Each row is followed by its class; each block has classes of its own.
[  55  -21 -121  -51  116   23 -355 -162 -161 -104   51 -271   17  -39
  204  -71  150  101  -46  134  397    1   63    9  188   39   98  145
  -89   13   93   66]  favo
[ -29  -97 -105  -91   11  131 -233 -172  107 -249   39   27   88   58
  147 -165  -86  -14   39  264   55 -218  264  255    6  -33  134 -206
  187  -27 -313  154]  favo
[-125  -55  -12  -28  236  -70  -88   -3  -19  434   59   -8  344  -37
   60  -64   68  132   31   65   84 -369    8 -153  165   29  112  249
   61  240  287  207]  gim
[  34  -17  -68  -68  -73 -152  -81  -82  -67 -138 -162 -157   84  -35
  108  -53  161 -180 -108   34 -196  218  -26   56   61    4   -5  -12
 -148  -59 -164  -53]  favo
[-249   63  119 -100 -124 -241 -469  -76 -297  111 -340 -109  109  -46
  -74   80  152   97  214 -229  252   12 -193 -150  419  -37   10  -15
 -176   93 -415 -172]  tada
[ 304  -67   22    7  247   -4 -125   -3   40  -31  207 -264   -4  -87
  321  -85  135  -34 -201 -252  165 -110  280  255   53  -33  -29  168
  -63 -235  262  -78]  teza
[ 170  -25 -241   15  -60   90 -245 -115  -14  121 -330 -130  360   80
  -83  142  189 -167  110    0   56  215 -173  -40   38    6  -61  -90
  185   36 -242  208]  gim
[ -79  135   86  -60 -393  -38  -21  -88 -123   13 -324  158  111  105
  130  245   50  114   87  110   33  264 -345 -212  128  -76  147   75
   16    5   94 -213]  fudeg
[-374 -283   76  328 -182  172 -132  -58 -156  455  112  144 -243   59
 -156  302 -212   22  160  475 -430 -207  -21 -354 -164   36  355  196
   43  -90 -181  171]  nopo
[-228  -64 -211  -10 -287  -66   35  -57 -240   96   -3  -41    4 -159
 -242  206  144  157   76  471   -2    8  -76 -427  173  -69  -63  151
  -90  251   63   25]  kidi
[ 323  -29 -348   71  190   77 -389 -198  -42  149 -190 -400  361  -31
   29  -47   88   60  114  207  153    6  212 -159  139   45 -114  102
  344  117 -462   84]  teza
[ 144   -3    4  -33  188  -13 -225  -15  123   78  -41   45  196  -32
  -21  -89  -40  -86   77  -56   36   31  103  -28  -69  -66   45    3
  154  119 -101  133]  rak
[-265  -71   91  -20  -92 -156 -211    9 -117  163  -58  -55  204 -182
 -292  -38  312  125   34   58   66   -7  -58 -176  194   95   14  114
   94  137 -124  -53]  tada
[ -26  -25  -97 -136   81 -173 -330  -41  -91    2  -56  -94  303  -77
   36  -76  -29   15   45   29  -65  -19  102  -88   41   28  100   26
  -19  140 -299  104]  gim
[  61   32  -78 -147 -229  -87   29   68 -112  -93 -112   -1  346  -78
 -153  190  331    7   33  -56   10  162  -72  -89  351  -94 -224  -81
   49  227  -19  -58]  fudeg
[  54   -9  122   19   93  -66  -88   29   43  103   40 -268  -44  -19
   90 -176 -109 -131  -63  -56  -41  -93  194  -20   84   94  -60  174
  160 -176 -354  -23]  rak
[ 210   46 -220  -65  -22  -17 -149 -104   25  167 -186  -76  311  -58
  -53   82   92  -10   76   16  111  117  133  -87  -81  -33  -65  -24
  117  104    6  247]  teza
[-109 -132 -444  -51 -387 -120 -246 -273  -95  195   76 -133  394 -230
   99  300  268   26 -166  402  222   40 -130   45   63   70  178  -34
 -295  205  -76  237]  kidi
[ 171  -13   -8   29  213   44   83 -102  119  148  -68 -339   64  -69
   96  -93  -26 -186 -123  -75 -210  112   69  -35  -99  -32   45  128
  288  -33  219   32]  nopo
[ 221  -71 -136   58  224   45 -252  -98 -172 -124  258 -332  193  -65
  -29  111   86   11 -129   18 -188  129  252   43  141 -133 -106  124
 -169   36 -175  -74]  rak
[ 157 -140 -103   43  218   39 -453   -9   21 -448   45 -161    8 -147
  -47 -484  -84  -75   15 -107  -51  275  466  140 -334   95   54  -93
  -16 -286 -374  192]  nopo
[-178   63    0  110  -52    1   45 -117   31  535 -195  -70  218  -53
  -47  174  -33  187   42   77  192 -216 -238 -242  126   16  -29   77
   93  134  164   45]  gim
[ 174  -20  -64  -74  128  -33 -312 -172   24   46  -81 -315   70  -81
 -180  -81  296   44   46  379  240  -98  148 -154  183  -33 -217  180
  247   88 -175   13]  gim
[ 315  -30  -84  -34  267   58 -264  -87   55   28 -142 -234  153  -44
   77  -75  136  -57   55   99  127   39   94 -115    7  -29  -49   49
  288  101   20  126]  nopo
[ 326   25 -181   29  241  137 -264 -167  186  271 -257  -80  198   32
    4  -59   58  -49  101   98  214  -19  282  -51   27  -99  -86   98
  517  131  -53  189]  gim
[ 119 -125  -86  -11  215  -14 -238  -13   94  209   42 -293   96 -146
  -17  -91   78 -136    3  154  109 -104   77 -195  -78  137   50  189
  334   41  -46  214]  favo
[ 118   -6  -40   74 -146  100  194 -159 -212   57  -24   38 -167  -60
 -508  279  296  116  -56   91  155  151  146 -257  -21 -188 -194   43
  -75   16   77 -221]  teza
[  67  -50 -281  -86  141 -164 -255   18 -152  157  116 -166   96 -188
  150  -20  266  115  -80  148  307 -119  220 -146   77  137  209  368
  442  214   51   24]  nopo
[ 176  -25 -142  -53  117   81 -227 -120   77    0 -107 -104  226  -40
  112  -84   82  -44   66   88  192   43   61   26  -38  -42  142   16
  350  105   22  126]  favo
[-139 -131  128   64 -403  -34  143  -18 -104   10   91  189   59   67
  179  325  -90 -269 -272   63 -493  341 -251  -86  107  -56   62  -47
 -899 -158 -127   12]  nopo
[ 167   25  -21  -19  244 -139 -333  -25   48  180 -244 -215  316 -138
  -60  -62  140    9  145   71   51  -33  -19 -180  105  -10 -162  -27
  215  275 -184  108]  rak
[-171   75 -143 -169  -35 -129 -386  -88 -170  191 -188   55  139   53
 -249    3  214  125  159  167  495  -30  -28 -273  117  238  115  116
  255  206 -332  206]  favo
[-163   39   57  100  132    6  380  213  -18  154  -85   89  572 -102
 -121   54 -113   70  109 -380 -614 -105  -16  284   43 -175 -219 -352
 -135  244   73  169]  kidi
[  98  103 -118   45  252   10 -155   28    8  192 -207 -188  252  -78
 -177   47  165  148  196  -43   98  104 -137 -305  202  -66 -220  205
  312  241  349   17]  fudeg
[ -77    3    1   45  136  -75  -92  -25   84  228  -62  -16   33  -42
   26   39   72   57  -42   34   53   -9 -184 -165  182   47  -43  121
  -47  155  259  -45]  kidi
[ 352  -23 -180  -47  313   34 -189  -93  103   83   41 -408  246 -153
  -41   -2  130  -18   30   25   80 -123  140   -7  -96  -68 -125  117
  363   68  -11   10]  tada
[ 167  -68  -58   31 -100   54 -150  -55  -68  -28  -65 -158  181 -114
   94   53  158  -42  -35   57   73  127   89   44   39  -39   30   67
  138  -63 -140  -19]  fudeg
[ 278   30 -124   24  230  -21 -192 -165  224  105 -345 -124  524 -127
  -79 -234   77  -45   76 -101  -88   60  222  155 -128  -69 -135 -174
  308   81 -312   72]  fudeg
[ 206   84  -77  -63  317   68 -356   53   66 -307  -84 -235   61  -93
  -79 -295   33  -28  100 -145  182  239  362  164  -47    0 -186  -13
  306  -62 -122  224]  favo
[-200  -45   32   13   84   44 -166   26   69  250  -54  -35  299   15
 -206   44  -52  -83   32  -34 -143    3  -30 -106  148   62  -90    3
   36   72 -122  317]  gim
[  22   67  -82   45  172  -35  -48  -86   34  119  108  -31 -153   24
  -83  -66   54  117  -32  -67  254  -14  -17   17    6   82   -9  167
 -127   15  209  -67]  kidi
[  18  136 -304 -318   87 -197  -16  107  -32 -404   75 -149  -99  -95
 -357 -299  225  -56  110   47  319   86  149 -215  313  -61 -243  252
  508  262 -195 -177]  rak
[ 126   71  -23  -29   30   29 -261 -172   53  -36 -150 -184  183  -60
 -103  -34   81  -25   62  103  207  121   23  -20   53 -165 -120   67
  148  -51 -270  -52]  rak
[-115   30   18 -220  -52 -298 -172  -82  -69  -77   29 -217  346 -184
 -259   47  196  -62 -166   -7 -427  196  298  -43  218 -163 -263  105
 -206  -30 -267  -77]  nopo
[ 160  -90 -110   21   76  117 -191  -96  124 -228   31  -65 -110  -55
   -8 -134   72  -10  -32  177  143  -20  156  127 -230   48   -2  -65
  156 -146 -115   21]  tada
[  28  -68 -142   52  347  -25 -131    0  171 -261 -148 -291   31  -89
  260 -385  -75 -120   96  212 -168  -15 -310   46   74   27  -76  -81
  -75  131   14   43]  kidi
[ 173  -27  233   59  249  175  210  -42  168  228 -135 -104  222 -167
   61   77 -242 -117   41  -90    9 -139 -267 -136 -387 -211   67 -131
   48    0  232   68]  favo
[  63   38 -231  -22   10   24  -52 -197   26  381 -237  -33  283 -133
  -52   -9  193  179   17  336  393 -136  118 -238   45   28   28  125
  453  356   32  119]  tada
[ 127 -229 -345 -223 -112   54 -149  -64  112 -217   75  -65 -131 -157
  340  -99  241  -69 -233  668  554 -138    0 -272 -191  270  321  180
  659   60  231  121]  kidi
[  16   20   -9 -140 -144  -68   17  101 -253 -335   69 -289  220 -128
 -210  -95  284   44  112  -81  -50  154  142   34  371 -191 -292   67
 -114    0  -56  -54]  teza
[   9  201  -49 -123  178  -73   -4   90  134    5 -194   71   52   63
 -137 -404  106  102  226 -208  373  -46   18   38  132  112  -63   96
  511  184   -8  -28]  tada
[  76  -16 -176  -49  166  -34 -167 -111   35   68 -289 -189  134 -181
    4   99  185 -208 -140  247  -34  141  144  -43  168 -100 -269  -61
   -6  226 -127  265]  teza
[-157   22 -273 -124 -179 -109 -250    4 -164   -6  -73  116   25  -46
   30  -62  319  241  178  138  666  -68 -185 -112  164  135  272  199
  387  206  130  -47]  kidi
[  44   -3 -158 -158  147  -61 -222  -57    2  -82  -71 -120  265 -184
  -60   49  184    2 -129   77  249  141  -49 -335  185  -91 -149   64
   63  236  228   38]  rak
[ -69  -46   28  -38 -123   -4 -183 -139  -97   18   97  -19  121  -52
  -60   61   89   82  -40  218  121  104  -49 -217   57  -62  159  236
  -82  -36  -75 -111]  nopo
[  49  -86 -192  -65  -70  -37 -144  -28    4  -10  -11 -279   58 -157
  144    1  121 -126  -87  179  159   18  -22 -105   78  108   40  150
  225    1  -35   86]  fudeg
[-152  -86 -204  193  179   27 -264   93   43  575 -184   69  388 -109
  -41  112  -95  185  279   30   78 -329 -121 -304   86  132   51   -7
  382  384 -140  249]  tada
[ -39   20 -181   29 -127   -5 -228 -169  -11  128    5 -129   75   18
  -65  100   97  100   38  282  256   32  -92 -207  266   50  -90  154
  -95   52 -115   10]  favo
[  -3   27   -7  -72  271 -183 -249   21    5  320 -124   34  333  -33
  105  -32   35  132  139  -13  117 -250 -120 -196    0  109  199  126
  276  257  -46    7]  favo
[ 105    7   30  -13  214   26 -345 -108   16  -89  -17 -137   -1   -8
  -12 -159  -32  -38   48   52  104  102  145   96  -76   22   61   51
  -38  -60 -276  108]  teza
[  -3  123  -18 -184  278 -368 -270  228  353 -261    8 -244  -31 -189
   84 -476   51 -161 -140 -368  123  219    1  120   28  297 -300   94
 -129 -211  168  128]  teza
[ -35   95  129  118   85 -122  -57  -57   53  160  -83 -417 -447 -132
  120 -200  -56  157  -73  216  126  158  -86 -502  186   87 -115  564
   79 -132  503 -310]  kidi
[ 143 -131    8  161  -28  266 -329  -49  133   23   44 -195  -16   -4
   11   30 -145  -46  124  331 -150  224   40 -194 -123   42   48  114
  172  -87   37  263]  tada

Next block, with new classes.
[ 118  183   18  241   89 -223 -103  159   44  -34   78  149  286   93
  110 -111  -67 -513  -22   71  252 -109 -233   46  106   39 -121 -133
  230  -58  185  191]  degu
[-306   82   86  116  -80 -401   90  -26 -163   13   79  -54  152  -89
  -92  119 -131  113   84  -74  -67  175  -85  151   27  -98  150  110
 -204    7   39 -190]  Veveb
[  -2  -52  -15  154   42   56  -87  175  -12   79  -27  -74  -31   16
   -9  -39    2  -78  105   47   50 -132  -56   30  -69  175  -14   26
  -27   78   31   86]  nasu
[  -4 -344  112  -26  136 -167   11   95   65   39   96 -151 -145 -106
 -365  -64  110  162   77 -216 -131  159 -100  -62  159  103  133   52
  -43   47 -173   90]  degu
[  30   35 -115    7 -134  265  -74   24  -72   49  -39   -4  -54   39
   66   22  -28   70  157  136  -44 -157   49   11 -157  -53  -82  133
  -94   29   68   77]  Veveb
[ 207  303  -73 -603   43 -105  -34  -68  113 -206  -82  157  155   44
  136 -368 -415 -111 -349   58   11    8  473 -250   21 -134   -7 -285
  120 -262   -6   50]  pon
[ 132  101   12   86  -12 -104   26   40   40   70  112   25   55   17
   32 -148 -162   66   34   70   74   48   -5   11   40  -61  104  -41
  -21   44  -53  -16]  dafom
[ 292 -185  246  303 -379 -235 -181  225  123  275  211 -332  102  -63
  -27   77   99  321  381 -103  -24  155 -273   33  141 -205  502  -20
  -99  105   24   43]  pon
[  74 -153  -67  217   27   65  -90   55  -91   85  -44  -93   25   11
   33  132  126  -64  154   11   28   -1 -204   92   -1   33  -69   86
   43   25   69   34]  teku
[  53 -342  146  135 -601  456  -30 -283  552  -12  389 -361 -323 -135
   91  372  840  350  256  -91 -352  -55 -426 -175  260   64  649   34
  115  135 -207   99]  pon
[  10   88   24  354  263  450  -54  548 -548   53 -206  -14 -303   71
  -35 -306 -334 -311  245   20  -18 -484  410   77 -247  345 -493  411
  -21  399  138  437]  degu
[-110   69  -24  -52  -60 -188  -75 -136  -57 -156  -51   10  114 -199
   14   26   23   51   38  -75 -110  -53  104   50  -11  106  141  -50
    3   38   96  -24]  degu
[-135  171 -136  -48  -32 -192   87 -246 -189 -206  -58   98  112  -68
   37  -23  -15  -12   42   23  -65  -89   25  157  -86   26   90   54
  -36   17  182 -137]  rom
[ -78 -682   30  772 -120 -736 -130  899 -404  500  225  -81  313  121
 -636 -157 -289 -556  534  182 -106  145 -452   92  403  -94 -209 -113
 -147 -139  318  452]  rom
[-154 -226  -44   44   52  -78  -91 -163   80  -24   47   68  133  -25
  -14   77  120  -75   43  -55   74   -4 -184   82   26   81  -42  -34
   -7 -144   39    6]  pon
[  77 -144  -39    3    2  161 -137  -32    8    2   36  -66  -78  -33
  -45   71  193   31   20  -65  -69  -27 -134  -16   42   53  -90   -7
  124  -20   47  100]  degu
[-257  -77  -60  123  162 -373  -67 -122  -84   -6  -35   68  183  -22
  -84  129    9  -65  -87   14   53   67  -28  183  -36  178  156   34
  -90  -20  109 -120]  teku
[-118   97 -154   85  381  117   -4  205 -129   18 -191  171  202  172
  129  -52 -232 -505  -46  249  333 -224  -73  200 -220  173 -449  114
   30 -104   67    8]  rom
[ 109 -186   80  290   78 -101 -145  138    5  221  126 -181  -29  -54
  -56  -35   60  230  239 -103  175  104 -156   39   66  -44   -8   -1
  -53  -17 -108   37]  dafom
[ 114  -58   79  162 -182 -249  -90  220  157  292  136  -20  147  126
   -8   49  -17  -71   77  185   87   16 -161  -38  148  -97  311  -44
  -23  -31  -20   67]  degu
[  96   59   -7   92    5  220 -119  131   -1  122  -44  -16  -27  -16
  135 -148    3 -131  -21  113    2 -144  119  -86    6   17 -151  -71
   82   83  125  168]  pon
[ 130  -74   81  157 -134 -212  -32  119   66  177   88   13  123 -142
  -50 -130 -298  156  222   38  -50  132  -25    3  135  -20  125 -111
  -60  -61 -165   26]  degu
[ 215 -114  275  467 -112 -489  168  372  142  225  431   83  677  230
  115 -146  -77    2  439 -259  268  398 -159   98  424 -321  225 -306
  -82 -224 -538 -131]  nasu
[ 225   63  -76  126   39  265 -165   54   17   18   18  -17   58   78
  156 -130   82 -120   34  -20  154 -122  -39  -53  -13   47 -145  -27
  105   24  111  119]  dup
[-179 -147  266  164 -166   80   42 -311  -72  154  398 -204  -77 -138
  181   44 -141  406  -26 -293   98  185 -241   28  159 -254 -221  164
  -29   56 -120   50]  Veveb
[ 149 -136   17  132  -33 -131   11  -13  -36   62   61 -120  132  108
   48  226  100 -138  134  -44   20   93 -314   71  212 -137  174  137
  116   26   57  -24]  degu
[-361 -331   21 -532  155  582 -332  133  419 -100 -326  256 -343 -180
 -320 -117  641  -81 -210   43 -201 -187  402 -246  -46  -38 -657 -534
  238 -354   60  291]  Veveb
[ -34   79  -54   80  -33 -122   67 -123  -47  -21    4   83   62   23
  109   98  -13  -44   32   59    1   17   94   62   32  -30  100  -32
   28    9   24  -54]  degu
[-209   73    2  -44   72 -111  -24  -20  -62  -53  -26  141   46   48
  -73   45 -117  -22 -112  -28  -57   22  147   42  -33    8  -97  -27
  -77  -92  -11  -36]  pon
[  -3 -209  -71  144   91   -1  -44 -110 -129   31   16  -76   41   49
    7  196  113  -83   61   30   60  -29 -258  155   -7   12  -71  121
   64   -7   55    0]  rom
[ 388   36 -267  123  -82 -209  -53 -103 -225 -136 -116   18  136   22
  -50  388 -168 -235   91   56  -80 -203 -708  297 -114  293  227  288
  212  243  403 -168]  dafom
[ -57  -19 -130  145  147  367  -90  221   18   69 -206  100  -37  -12
   92  183  122 -287  -49  154  -20 -188   72   45  -85  278 -281   21
  125  109   97   73]  teku
[  26    1  -94   12   45  148  -60   98  -93   60  -47  -11   -9   19
   55   37  -42  -78   -4   90   12  -94   -2   -4  -32    9 -175   77
   18   54   43   59]  dafom
[  88 -100    9  119 -132  -65  -66 -198   69   56   94  -81   33 -188
   66  171  114  181  119 -118   -1   89 -178  -38  133  -16  188  -23
   11   60  -21  -45]  degu
[ -81  132   17  112  -34 -283   47  -95 -154   24   77  -20  168   44
   71  108  -92   38   20  -44   52  150 -173  136   77 -196   61  149
  -54   -7   75 -135]  teku
[ -19  161   -6 -243 -243 -192  -93 -129  309   57   87  -50  194  -68
  150  145  215  399 -199  -19  -14  211   16  -51   18 -128  253 -276
  -43 -248  -90 -224]  rom
[  25   62  -57   12    3  -83    3 -129    8   47   86   61   40  -11
   73   73  -11  -23  -43   45   82   19  -98  -36   62  -46   47   69
  -14   12   -8    6]  nasu
[ 171  -42   70  144 -115  -60  -52  109   51  129  -21  -21   11 -131
    8 -116 -147   11  160   61  -90   32   73 -108  139   21  168 -118
   -9   47  -96   87]  nasu
[-304   74   85    0  -24  -39  117 -451 -229 -401  134  120 -158  -12
  -14 -174  100  262 -164 -211   -9  -13  456  271 -344   85  136 -329
   -6  142  214 -178]  teku
[  58 -106  -62  122  102  125  -79   67 -164   56  -58 -104  -40   59
   44  114   27  -63   62  -16  108  -58 -114   94  -98   56 -113  133
   37   65  108    5]  teku
[  19 -178   22  -84  -37  115   -4 -346   39 -125   95   87  -50  -47
   13  119   94   95 -132 -125  -18   49    5   48  -60   65   60 -131
  110  -26  -13  -54]  Veveb
[   9 -136   -7  -44 -155   -2 -143 -196  115   88  106 -115  -56 -127
    8  -70  413   99  -49  -54  -19  -50 -178 -214  140  -38  126   -8
   14   34   59  141]  dup
[-139  -14   -9 -129  188  112    2  -57 -148 -159  -99   61 -134   19
 -108  -75  -20 -141 -185    7   -4 -108  156   65 -141   47 -206  -24
   64   59  181   58]  rom
[-123  -10  -49  -15   89  -49   -1  -54  -66 -100  -51   26    9   30
   -7  -19   13  -88  -60  -16   29  -57   69   57  -63   99    2  -12
  -10   35   91  -21]  dafom
[  49  -18  105  138   23   65  -57  299  -21  203   15 -260 -112   55
   36  -68   62   56  144   21  115  -79  -26   18  -55    3   81  165
  -77  186   53   98]  nasu
[-105    2  -34  -75   17 -210   73  -13  -23   42   44   91   44   -3
  -18   20 -157 -151 -108  114   54   22  -40  -25   82  -21   34   21
    0  -60   13  -37]  dafom
[ -15  101 -165   99   52 -114  -40 -246   -5  -34   41  -16   20 -174
   95   -9   95   74  110  -16  144  -74 -180  -19   22   52   60  119
  -60   70   93  -40]  dafom
[-193 -217  193 -476  -71  148 -113 -364  162 -200 -129 -153 -130  192
   58  -70  348  336 -337 -249  122 -155  181  116 -385   58  294 -159
  -19   68  120 -159]  dup
[  64 -133  140  277 -134  -63  -61  -40   40  121  190  -27  143  -27
  107  101  -68  116  179 -129   60   69 -181  121  125  -35   96    1
   19    5  -49  -25]  pon
[ 118  -93  -53  116  -10 -230   26  -44  -53   93   12    0   96   11
    7  166   -9  -53  114   59   59   65 -132   34   66  -61  159   -1
   11    8  -42  -52]  degu
[ -84   81  119  -25   -6 -129   65   17 -175  -86  -97   91  152 -125
  -26 -186 -360  -59  -51  108 -167   36  214  195  -60  -19  -30 -151
   35   44   45  -66]  rom
[ 183  -69  -40   12  130  -17  -37  113 -168    4  -24 -127 -215   50
 -154   72  -89   78   40  -72   18  -49  -64  190 -182  118   21  109
   92  150  295  -58]  pon
[  75    4  -18  117    4 -179   93 -172 -147  -81   43   40   54   16
   -7  171  -50   75   91 -122  -67  112  -64  126   87  -36  192  142
   19   79  -38 -137]  teku
[-260  173   -3 -186  226 -268 -144  198  -27  253  -94 -144  -31 -213
  -46 -108  -58  163 -342  173  142  161  225  -94 -213    6 -212 -150
 -209  -63   19   -5]  nasu
[  76 -110    2  199   10 -219   76  -49  -93  124  112 -103  -37 -130
  -65   39 -147  118  205  -75   14  128 -128  -32  160   17  218  118
 -108   98  -99  -74]  nasu
[ -99   49  -11  -49  163  -56  127 -161  -13 -114  -30  208  -75   14
   40 -196 -285 -163 -139   65   99 -107  278   72 -127  223   52  -25
    8   49   82    2]  pon
[-181   39  -76  -44   63  -35  -17 -137   28  -81  -49   63   32   -3
   32   64   69 -112  -62   10   10 -138  -37   69  -48  160   90  114
  -20   46  174  -58]  pon
[  12   60  -78 -174  137   16  -32  -28  -24  -28 -118  105   19   66
    5 -240 -217 -146 -126   77   86 -101   75    6  -70  105  -88   33
   39  -84  109  -16]  dup
[  95    6  -59  110  -78  101 -124   24 -127   48  -35  -93   15   46
   42   -9   25   21  103    5   -4 -118  -68   36  -55  -14  -10  103
  -17  127  171   38]  dup
[ 126  -66 -122    4   -5  -47   35 -171  -29  -54  -38   58  109   21
   57  164   62 -132   22  -53  -39   55 -169   -8  139    2   38   93
   93  -28    4  -51]  dup
[-111  -59  -47   76   29  -48  -30 -212  -61  -62   14   43   23  -30
   -5   18   86    1    3   15    3  -20   -7   92  -52   38   25  -92
    8   23   80  -30]  degu
[  45  -94  -45   76  -55  111  -45 -165  -75  -29  -82  -10   30  -86
   90  -14  -26   77  136   40  -65  -64  -94  146  -72   24  -29   18
   51   59   41  -33]  teku
[ -40   29 -125    6 -292  110  -55    8  123   43    2   15 -106 -206
   88  212   52   66   11   41 -218  -18   83 -230  152  104   32  -60
   -8  -10    7   79]  dafom
[-100  -52  -86   -2  173  -30  -31 -159 -121 -148  -83   80  -10 -107
  -71  -62   10  -44   22  -78  -64  -80   68   99  -64  160 -112    5
   27   30  119    3]  pon
